Here is a tiny trained network, its code and every weight. The questions are about switching its units off for an input and a class, where a switched-off unit gives its printed mean instead of its output.

import numpy as np


def w(rows, s, z=0):
    codes = np.array(rows[::2]) - 128.0
    scale = np.full(codes.shape[1], s)
    scale[-1] = z or s
    return codes * scale


def f(y):
    return y / 2 * (1 + np.tanh(0.7978845608 * (y + 0.044715 * y**3)))


def log_softmax(a):
    a = a - a.max(-1, keepdims=True)
    return a - np.log(np.exp(a).sum(-1, keepdims=True))


def net(x, mask):
    res = np.array(x, float).reshape(1, 5) / 4 @ E
    y = f(res @ A[0][:, :-1].T + A[0][:, -1])
    res = res + np.where(mask, y, B[0][:, -1]) @ B[0][:, :-1]
    return log_softmax(res[-1] @ U[:, :-1].T + U[:, -1])


A, B = {}, {}
E = w([
[147,26,88,126],'x0',
[115,167,7,144],'x1',
[127,127,127,128],'x2',
[127,126,126,130],'x3',
[74,103,126,67],'x4',
],0.014)
A[0] = w([
[196,33,74,94,146],'n0',
[105,192,133,128,133],'n1',
[113,180,173,139,110],'n2',
[144,98,210,107,1],'n3',
[202,168,136,193,230],'n4',
[38,116,148,98,111],'n5',
[19,130,118,88,162],'n6',
[7,185,156,117,178],'n7',
[139,159,42,126,35],'n8',
[89,170,50,71,91],'n9',
[150,183,106,80,104],'n10',
],0.013,0.0023)
B[0] = w([
[77,114,174,230,244],'n0',
[76,90,80,223,181],'n1',
[57,103,167,122,180],'n2',
[176,249,193,123,212],'n3',
[185,6,18,64,215],'n4',
[157,86,99,33,183],'n5',
[178,115,1,84,202],'n6',
[85,67,129,138,214],'n7',
[175,239,239,139,222],'n8',
[114,157,164,59,222],'n9',
[88,166,155,164,161],'n10',
],0.0094,0.011)
U = w([
[158,224,186,114,88],'0',
[102,99,130,133,254],'1',
[2,71,144,201,62],'2',
[176,61,75,74,81],'3',
],0.0087,0.0079)

Each question gives the input, the list of numbers given to net, and the class t.
The units are the neurons (one row each of A and B). Each row of codes is followed by its name. A weight is (code - 128) times the scale printed after its matrix; where a second scale follows, it is the last column's (A, B and U).
mask holds one flag per neuron, in row order. A switched-off neuron (its flag False) gives its mean, the last column of its row in B, instead of its output. The means were averaged over made-up inputs and are rounded, as every weight is.
A unit's drop is (log p(t) with every unit on - log p(t) with that unit switched off) / (log p(t) with every unit on - log p(t) with every unit switched off).
The circuit of an input: a set's keep is (log p(t) with only the set's units on - log p(t) with every unit switched off) / (log p(t) with every unit on - log p(t) with every unit switched off). Starting from all 11 units, units are removed one at a time, each time the one whose removal leaves the highest keep (on an exact tie, the one counted first), for as long as the keep stays at least 0.8.
units of the circuit, in order: the units of the circuit, biggest drop first
unit that matters most: the unit with the biggest drop
k most important neurons: the k neurons with the biggest drops, biggest first
drop of u: that unit's drop, to one decimal
input [6,-8,-6,8,6], class 0: unit that matters most -> n3
input [-7,6,-7,6,6], class 2: 3 most important neurons -> (n7, n1, n3)
input [-4,-2,-6,5,-4], class 1: 3 most important neurons -> (n0, n6, n4)
input [2,4,-3,0,3], class 0: units of the circuit, in order -> (n4, n8)
input [8,-8,-6,4,-8], class 0: 2 most important neurons -> (n3, n7)
input [0,-6,-2,-6,8], class 3: 2 most important neurons -> (n5, n6)
input [4,6,-2,6,5], class 0: units of the circuit, in order -> (n8, n4)
input [0,-6,3,-2,4], class 0: 3 most important neurons -> (n3, n4, n1)
input [-5,1,-1,4,3], class 2: units of the circuit, in order -> (n7, n1)
input [4,-2,3,-1,7], class 3: 3 most important neurons -> (n6, n5, n8)
input [-4,-4,-4,-1,8], class 3: units of the circuit, in order -> (n6, n5)
input [6,-4,2,-5,-3], class 2: 2 most important neurons -> (n0, n8)
input [7,3,-4,-2,-6], class 2: 2 most important neurons -> (n0, n6)
input [8,2,5,6,1], class 2: units of the circuit, in order -> (n0)
input [8,6,-8,-7,6], class 2: 2 most important neurons -> (n0, n3)
input [-7,3,6,1,3], class 2: 2 most important neurons -> (n1, n7)
input [-7,-1,-4,8,-7], class 1: 2 most important neurons -> (n4, n0)
input [-6,-3,-1,3,-7], class 3: 3 most important neurons -> (n4, n0, n8)
input [0,-7,1,-2,3], class 0: 2 most important neurons -> (n3, n4)
input [2,-7,8,4,-2], class 0: units of the circuit, in order -> (n3)
input [2,2,2,5,7], class 3: 2 most important neurons -> (n6, n5)
input [5,1,-8,-1,-3], class 2: drop of n1 -> -0.1
input [-2,-1,1,-5,-8], class 3: drop of n4 -> 0.5
input [2,-8,2,-5,0], class 0: drop of n3 -> 0.4
input [-1,0,-5,2,-8], class 3: drop of n4 -> 0.4
